Here is a tiny trained network, its code and every weight. The questions are about switching its units off for an input and a class, where a switched-off unit gives its printed mean instead of its output.

import numpy as np


def w(rows, s, z=0):
    codes = np.array(rows[::2]) - 128.0
    scale = np.full(codes.shape[1], s)
    scale[-1] = z or s
    return codes * scale


def f(y):
    return y / 2 * (1 + np.tanh(0.7978845608 * (y + 0.044715 * y**3)))


def log_softmax(a):
    a = a - a.max(-1, keepdims=True)
    return a - np.log(np.exp(a).sum(-1, keepdims=True))


def net(x, mask):
    res = np.array(x, float).reshape(1, 7) / 4 @ E
    y = f(res @ A[0][:, :-1].T + A[0][:, -1])
    res = res + np.where(mask, y, B[0][:, -1]) @ B[0][:, :-1]
    return log_softmax(res[-1] @ U[:, :-1].T + U[:, -1])


A, B = {}, {}
E = w([
[117,149,57,2,136,135,190,209],'x0',
[135,115,138,135,25,81,169,226],'x1',
[30,216,91,111,124,106,115,83],'x2',
[204,83,43,152,98,97,212,203],'x3',
[74,165,173,34,181,128,117,93],'x4',
[8,232,138,218,119,168,185,103],'x5',
[68,63,141,132,139,86,59,150],'x6',
],0.0082)
A[0] = w([
[41,69,155,79,26,103,113,239,233],'neuron 0',
[120,112,72,161,131,125,82,218,203],'neuron 1',
[96,140,165,180,60,139,78,72,138],'neuron 2',
[208,34,125,115,11,78,178,160,200],'neuron 3',
[105,221,88,129,30,179,170,141,253],'neuron 4',
[124,115,158,117,140,81,86,64,146],'neuron 5',
[120,100,54,108,255,187,143,72,174],'neuron 6',
[205,65,153,130,140,110,131,35,125],'neuron 7',
[200,86,31,142,134,154,119,132,241],'neuron 8',
[76,87,128,75,177,175,75,100,133],'neuron 9',
],0.009,0.0046)
B[0] = w([
[181,118,106,157,115,76,139,118,208],'neuron 0',
[151,114,103,146,157,101,114,159,177],'neuron 1',
[76,104,131,200,134,153,134,120,183],'neuron 2',
[181,85,107,90,129,69,162,245,253],'neuron 3',
[118,128,87,164,213,79,164,154,210],'neuron 4',
[157,135,164,139,92,166,119,66,166],'neuron 5',
[102,144,95,49,156,168,128,80,188],'neuron 6',
[152,161,123,158,155,209,167,103,182],'neuron 7',
[84,159,88,174,144,83,201,142,212],'neuron 8',
[148,138,136,71,134,179,145,87,177],'neuron 9',
],0.011,0.015)
U = w([
[232,26,87,148,65,20,128,158,174],'0',
[102,145,76,163,217,125,164,118,245],'1',
[73,119,180,84,160,184,78,105,4],'2',
[195,117,147,72,90,163,79,40,68],'3',
[27,41,159,254,59,153,49,40,116],'4',
],0.0068,0.0033)

Each question gives the input, the list of numbers given to net, and the class t.
The units are the neurons (one row each of A and B). Each row of codes is followed by its name. A weight is (code - 128) times the scale printed after its matrix; where a second scale follows, it is the last column's (A, B and U).
mask holds one flag per neuron, in row order. A switched-off neuron (its flag False) gives its mean, the last column of its row in B, instead of its output. The means were averaged over made-up inputs and are rounded, as every weight is.
A unit's drop is (log p(t) with every unit on - log p(t) with that unit switched off) / (log p(t) with every unit on - log p(t) with every unit switched off).
The circuit of an input: a set's keep is (log p(t) with only the set's units on - log p(t) with every unit switched off) / (log p(t) with every unit on - log p(t) with every unit switched off). Starting from all 10 units, units are removed one at a time, each time the one whose removal leaves the highest keep (on an exact tie, the one counted first), for as long as the keep stays at least 0.8.
circuit, biggest first: the units of the circuit, biggest drop first
top k neurons: the k neurons with the biggest drops, biggest first
drop when u is switched off: that unit's drop, to one decimal
input [4,8,7,6,-3,8,7], class 0: circuit, biggest first => neuron 0
input [-6,2,-4,-7,6,-3,4], class 4: top 3 neurons => neuron 2; neuron 3; neuron 6
input [-7,5,4,-2,5,6,-6], class 4: circuit, biggest first => neuron 3; neuron 2
input [-1,-1,2,-8,5,-1,7], class 2: top 3 neurons => neuron 9; neuron 2; neuron 0
input [1,-7,-5,-8,-6,3,-2], class 4: top 3 neurons => neuron 3; neuron 2; neuron 4
input [-6,-6,0,-6,3,3,-1], class 4: top 2 neurons => neuron 2; neuron 3
input [-2,-3,6,-7,8,-5,3], class 3: top 2 neurons => neuron 5; neuron 9
input [-5,-4,-1,-8,8,-1,-3], class 3: top 2 neurons => neuron 5; neuron 9
input [-2,-1,5,-6,0,-1,8], class 4: top 2 neurons => neuron 2; neuron 3
input [-7,3,-2,-3,0,-4,6], class 4: top 2 neurons => neuron 2; neuron 5
input [-7,2,-5,-8,4,-4,-1], class 4: top 3 neurons => neuron 2; neuron 3; neuron 6
input [2,-5,8,0,6,-3,0], class 2: drop when neuron 0 is switched off => 0.2
input [6,6,-5,7,8,7,-7], class 0: drop when neuron 3 is switched off => 0.2
input [-3,8,-8,-8,3,4,6], class 4: circuit, biggest first => neuron 3
input [-2,-7,1,-2,2,0,-4], class 3: drop when neuron 8 is switched off => 0.1
